Here is a tiny trained network, its code and every weight. The questions are about switching its units off for an input and a class, where a switched-off unit gives its printed mean instead of its output.

import numpy as np


def w(rows, s, z=0):
    codes = np.array(rows[::2]) - 128.0
    scale = np.full(codes.shape[1], s)
    scale[-1] = z or s
    return codes * scale


def norm(h):
    return h / np.sqrt((h * h).mean(-1, keepdims=True) + 1e-5)


def f(y):
    return y / 2 * (1 + np.tanh(0.7978845608 * (y + 0.044715 * y**3)))


def log_softmax(a):
    a = a - a.max(-1, keepdims=True)
    return a - np.log(np.exp(a).sum(-1, keepdims=True))


def net(x, mask):
    res = np.array(x, float).reshape(1, 8) / 4 @ E
    u = 0
    for l in range(3):
        y = f(norm(res) @ A[l][:, :-1].T + A[l][:, -1])
        res = res + np.where(mask[u : u + 5], y, B[l][:, -1]) @ B[l][:, :-1]
        u += 5
    return log_softmax(norm(res)[-1] @ U[:, :-1].T + U[:, -1])


A, B = {}, {}
E = w([
[192,119,64,141,80,85,195,150,3],'x0',
[174,142,134,130,57,218,133,80,141],'x1',
[127,128,125,130,129,128,129,131,127],'x2',
[97,100,132,134,122,133,241,140,184],'x3',
[50,167,153,77,178,190,169,115,55],'x4',
[67,32,111,21,63,105,79,84,102],'x5',
[56,222,46,131,64,110,98,141,153],'x6',
[128,128,128,129,128,130,126,127,130],'x7',
],0.0029)
A[0] = w([
[70,211,57,189,113,151,106,152,133,198],'L0N0',
[208,203,117,89,183,105,2,85,79,37],'L0N1',
[159,82,234,115,116,120,139,181,117,8],'L0N2',
[61,168,149,105,191,231,149,148,54,128],'L0N3',
[198,95,165,160,187,146,152,118,112,219],'L0N4',
],0.0041,0.0016)
B[0] = w([
[86,120,133,88,51,137,104,190,113,249],'L0N0',
[131,109,5,147,220,200,145,108,140,199],'L0N1',
[102,208,95,124,161,135,137,180,227,124],'L0N2',
[121,148,173,191,123,12,114,3,114,223],'L0N3',
[79,97,100,96,18,133,78,200,88,217],'L0N4',
],0.0053,0.0021)
A[1] = w([
[75,149,137,122,116,121,169,165,149,123],'L1N0',
[189,44,224,136,193,158,129,138,91,210],'L1N1',
[168,229,155,199,168,148,149,179,126,95],'L1N2',
[92,103,113,142,111,115,253,112,195,157],'L1N3',
[104,134,197,136,157,123,59,141,174,2],'L1N4',
],0.0059,0.0015)
B[1] = w([
[134,121,110,119,137,145,99,154,128,179],'L1N0',
[85,223,77,111,79,119,97,159,165,250],'L1N1',
[128,52,145,2,117,104,102,83,145,217],'L1N2',
[166,165,78,128,182,149,64,103,97,223],'L1N3',
[118,79,114,167,105,138,172,133,79,200],'L1N4',
],0.0083,0.002)
A[2] = w([
[95,90,118,156,207,3,57,235,72,69],'L2N0',
[46,43,52,51,164,121,14,41,71,250],'L2N1',
[47,90,208,182,175,203,57,119,225,98],'L2N2',
[228,65,100,227,76,52,43,149,228,71],'L2N3',
[208,173,173,152,10,229,78,60,112,41],'L2N4',
],0.0038,0.0013)
B[2] = w([
[98,87,159,162,123,222,166,105,149,169],'L2N0',
[178,140,142,128,139,114,135,145,168,255],'L2N1',
[188,113,78,130,86,100,161,164,1,161],'L2N2',
[84,185,171,120,161,88,138,73,84,161],'L2N3',
[77,73,159,162,189,149,173,148,165,160],'L2N4',
],0.0088,0.0063)
U = w([
[84,222,210,156,139,43,131,1,97,249],'0',
[206,65,156,11,92,84,124,136,204,218],'1',
[66,232,82,143,33,158,84,232,173,34],'2',
[193,70,95,193,76,130,182,168,15,165],'3',
[230,183,41,179,241,178,84,117,171,11],'4',
[75,55,182,206,161,212,191,123,208,51],'5',
],0.01,0.0013)

Each question gives the input, the list of numbers given to net, and the class t.
The units are the neurons (one row each of A and B). Each row of codes is followed by its name. A weight is (code - 128) times the scale printed after its matrix; where a second scale follows, it is the last column's (A, B and U).
mask holds one flag per neuron, layer by layer. A switched-off neuron (its flag False) gives its mean, the last column of its row in B, instead of its output. The means were averaged over made-up inputs and are rounded, as every weight is.
A unit's drop is (log p(t) with every unit on - log p(t) with that unit switched off) / (log p(t) with every unit on - log p(t) with every unit switched off).
The circuit of an input: a set's keep is (log p(t) with only the set's units on - log p(t) with every unit switched off) / (log p(t) with every unit on - log p(t) with every unit switched off). Starting from the 12 units with the biggest drops (on a tie, the unit counted first), units are removed one at a time, each time the one whose removal leaves the highest keep (on an exact tie, the one counted first), for as long as the keep stays at least 0.8.
circuit, biggest first: the units of the circuit, biggest drop first
top k neurons: the k neurons with the biggest drops, biggest first
k most important neurons of layer l: the k neurons of layer l with the biggest drops, biggest first
input [6,4,-3,-2,6,-3,1,-2], class 0: most important neuron of layer 0 : L0N3
input [7,0,1,-8,6,8,5,0], class 1: top 2 neurons : L2N1; L2N2
input [-6,-7,-3,8,4,7,-4,-5], class 4: top 2 neurons : L1N3; L0N0
input [-8,0,0,0,4,6,1,-2], class 3: circuit, biggest first : L2N2; L1N2
input [-1,-1,-8,3,-6,6,-6,-1], class 0: circuit, biggest first : L2N3; L1N2
input [7,5,-6,-2,7,6,-6,1], class 0: 2 most important neurons of layer 0 : L0N3; L0N0
input [-2,-1,4,8,-4,-4,-5,-6], class 4: top 3 neurons : L1N3; L0N2; L0N0
input [-8,-7,-2,-7,-4,-8,6,6], class 1: top 4 neurons : L1N2; L2N1; L0N4; L0N3
input [-1,-2,2,-8,-7,-8,0,-7], class 1: top 2 neurons : L1N2; L0N3
input [4,-6,-8,-8,1,7,-8,7], class 2: top 3 neurons : L1N1; L1N2; L0N3
input [-4,0,-7,-6,-5,4,-8,-1], class 2: top 2 neurons : L1N1; L0N3
input [2,5,-7,-4,-2,-7,-4,5], class 1: top 2 neurons : L1N2; L2N0
input [-6,0,-8,-5,5,-5,-4,-3], class 3: 2 most important neurons of layer 1 : L1N4; L1N3
input [7,-7,-1,-3,8,-5,8,-3], class 0: circuit, biggest first : L0N3
input [-8,-2,-5,3,4,-7,-6,2], class 3: top 2 neurons : L2N2; L1N4
input [5,-7,-1,2,4,4,4,-8], class 5: circuit, biggest first : L2N0; L2N2; L1N1
input [-2,-1,3,-6,-2,7,6,1], class 1: top 2 neurons : L1N1; L2N1
input [0,-2,-7,-4,-6,-6,2,-1], class 0: 2 most important neurons of layer 2 : L2N3; L2N2
input [-8,-2,6,-7,-6,7,-2,2], class 3: circuit, biggest first : L2N2; L1N2; L1N4
input [2,6,-8,2,5,6,6,6], class 1: circuit, biggest first : L1N1; L2N1
input [7,7,-2,-8,3,0,7,1], class 4: circuit, biggest first : L0N1
input [-8,-6,-4,8,5,-7,4,-6], class 3: circuit, biggest first : L2N2; L1N1
input [0,1,1,0,-2,4,-5,8], class 2: top 2 neurons : L1N1; L1N2
